Below is a small trained network, with its code and all its weights. Each question gives an input and a class and asks what happens when units are switched off, that is, made to give their printed mean instead of their output.

import numpy as np


def w(rows, s, z=0):
    codes = np.array(rows[::2]) - 128.0
    scale = np.full(codes.shape[1], s)
    scale[-1] = z or s
    return codes * scale


def f(y):
    return np.maximum(y, 0)


def log_softmax(a):
    a = a - a.max(-1, keepdims=True)
    return a - np.log(np.exp(a).sum(-1, keepdims=True))


def net(x, mask):
    res = np.array(x, float).reshape(1, 6) / 4 @ E
    y = f(res @ A[0][:, :-1].T + A[0][:, -1])
    res = res + np.where(mask, y, B[0][:, -1]) @ B[0][:, :-1]
    return log_softmax(res[-1] @ U[:, :-1].T + U[:, -1])


A, B = {}, {}
E = w([
[59,132,126,32],'x0',
[155,223,114,135],'x1',
[91,89,128,236],'x2',
[213,58,169,112],'x3',
[85,85,76,149],'x4',
[144,105,1,115],'x5',
],0.0067)
A[0] = w([
[122,160,73,202,207],'neuron 0',
[105,95,222,120,233],'neuron 1',
[80,93,203,142,208],'neuron 2',
[220,174,139,162,221],'neuron 3',
[152,1,106,145,250],'neuron 4',
[68,129,30,206,210],'neuron 5',
[146,29,115,163,212],'neuron 6',
[124,128,45,77,214],'neuron 7',
[59,129,180,15,252],'neuron 8',
[231,162,114,150,237],'neuron 9',
[143,103,244,109,255],'neuron 10',
[51,215,188,147,191],'neuron 11',
[77,208,159,128,201],'neuron 12',
[205,166,73,143,248],'neuron 13',
[115,132,43,135,244],'neuron 14',
[119,44,61,250,186],'neuron 15',
[113,150,85,26,191],'neuron 16',
[72,112,220,121,209],'neuron 17',
],0.0077,0.0036)
B[0] = w([
[51,164,205,173,210],'neuron 0',
[224,94,56,164,227],'neuron 1',
[161,79,86,186,212],'neuron 2',
[166,145,211,107,214],'neuron 3',
[110,18,137,82,252],'neuron 4',
[4,126,142,150,241],'neuron 5',
[105,6,163,112,223],'neuron 6',
[49,147,106,39,209],'neuron 7',
[172,149,61,116,253],'neuron 8',
[155,139,221,83,216],'neuron 9',
[247,103,92,153,253],'neuron 10',
[159,204,68,213,220],'neuron 11',
[153,253,76,193,205],'neuron 12',
[96,162,223,83,212],'neuron 13',
[1,134,152,66,215],'neuron 14',
[59,56,191,161,252],'neuron 15',
[123,192,64,33,216],'neuron 16',
[199,117,56,177,217],'neuron 17',
],0.0064,0.0061)
U = w([
[192,37,110,117,112],'0',
[70,64,185,144,109],'1',
[113,172,57,3,174],'2',
[84,196,106,186,5],'3',
[205,178,50,207,134],'4',
[229,126,153,125,184],'5',
[186,207,215,110,148],'6',
],0.0074,0.0017)

Each question gives the input, the list of numbers given to net, and the class t.
The units are the neurons (one row each of A and B). Each row of codes is followed by its name. A weight is (code - 128) times the scale printed after its matrix; where a second scale follows, it is the last column's (A, B and U).
mask holds one flag per neuron, in row order. A switched-off neuron (its flag False) gives its mean, the last column of its row in B, instead of its output. The means were averaged over made-up inputs and are rounded, as every weight is.
A unit's drop is (log p(t) with every unit on - log p(t) with that unit switched off) / (log p(t) with every unit on - log p(t) with every unit switched off).
The circuit of an input: a set's keep is (log p(t) with only the set's units on - log p(t) with every unit switched off) / (log p(t) with every unit on - log p(t) with every unit switched off). Starting from the 12 units with the biggest drops (on a tie, the unit counted first), units are removed one at a time, each time the one whose removal leaves the highest keep (on an exact tie, the one counted first), for as long as the keep stays at least 0.8.
units of the circuit, in order: the units of the circuit, biggest drop first
most important unit: the unit with the biggest drop
k most important neurons: the k neurons with the biggest drops, biggest first
drop when u is switched off: that unit's drop, to one decimal
input [-5,8,-1,-8,-1,4], class 3: units of the circuit, in order => neuron 5; neuron 0
input [0,3,-8,8,-7,-8], class 5: most important unit => neuron 10
input [-6,-7,7,-1,-3,-5], class 0: 2 most important neurons => neuron 1; neuron 10
input [-4,2,-7,8,-1,7], class 2: units of the circuit, in order => neuron 7; neuron 16
input [-2,8,-5,-5,5,-6], class 4: 3 most important neurons => neuron 11; neuron 12; neuron 15
input [7,-4,7,-8,8,-7], class 3: 2 most important neurons => neuron 5; neuron 10
input [1,-8,-7,5,4,-8], class 0: drop when neuron 4 is switched off => 0.1
input [-8,-3,0,7,8,1], class 1: drop when neuron 15 is switched off => 0.2
input [-6,1,-2,6,8,-2], class 1: drop when neuron 7 is switched off => -0.1
input [-6,0,-6,-1,-1,4], class 6: drop when neuron 13 is switched off => 0.2
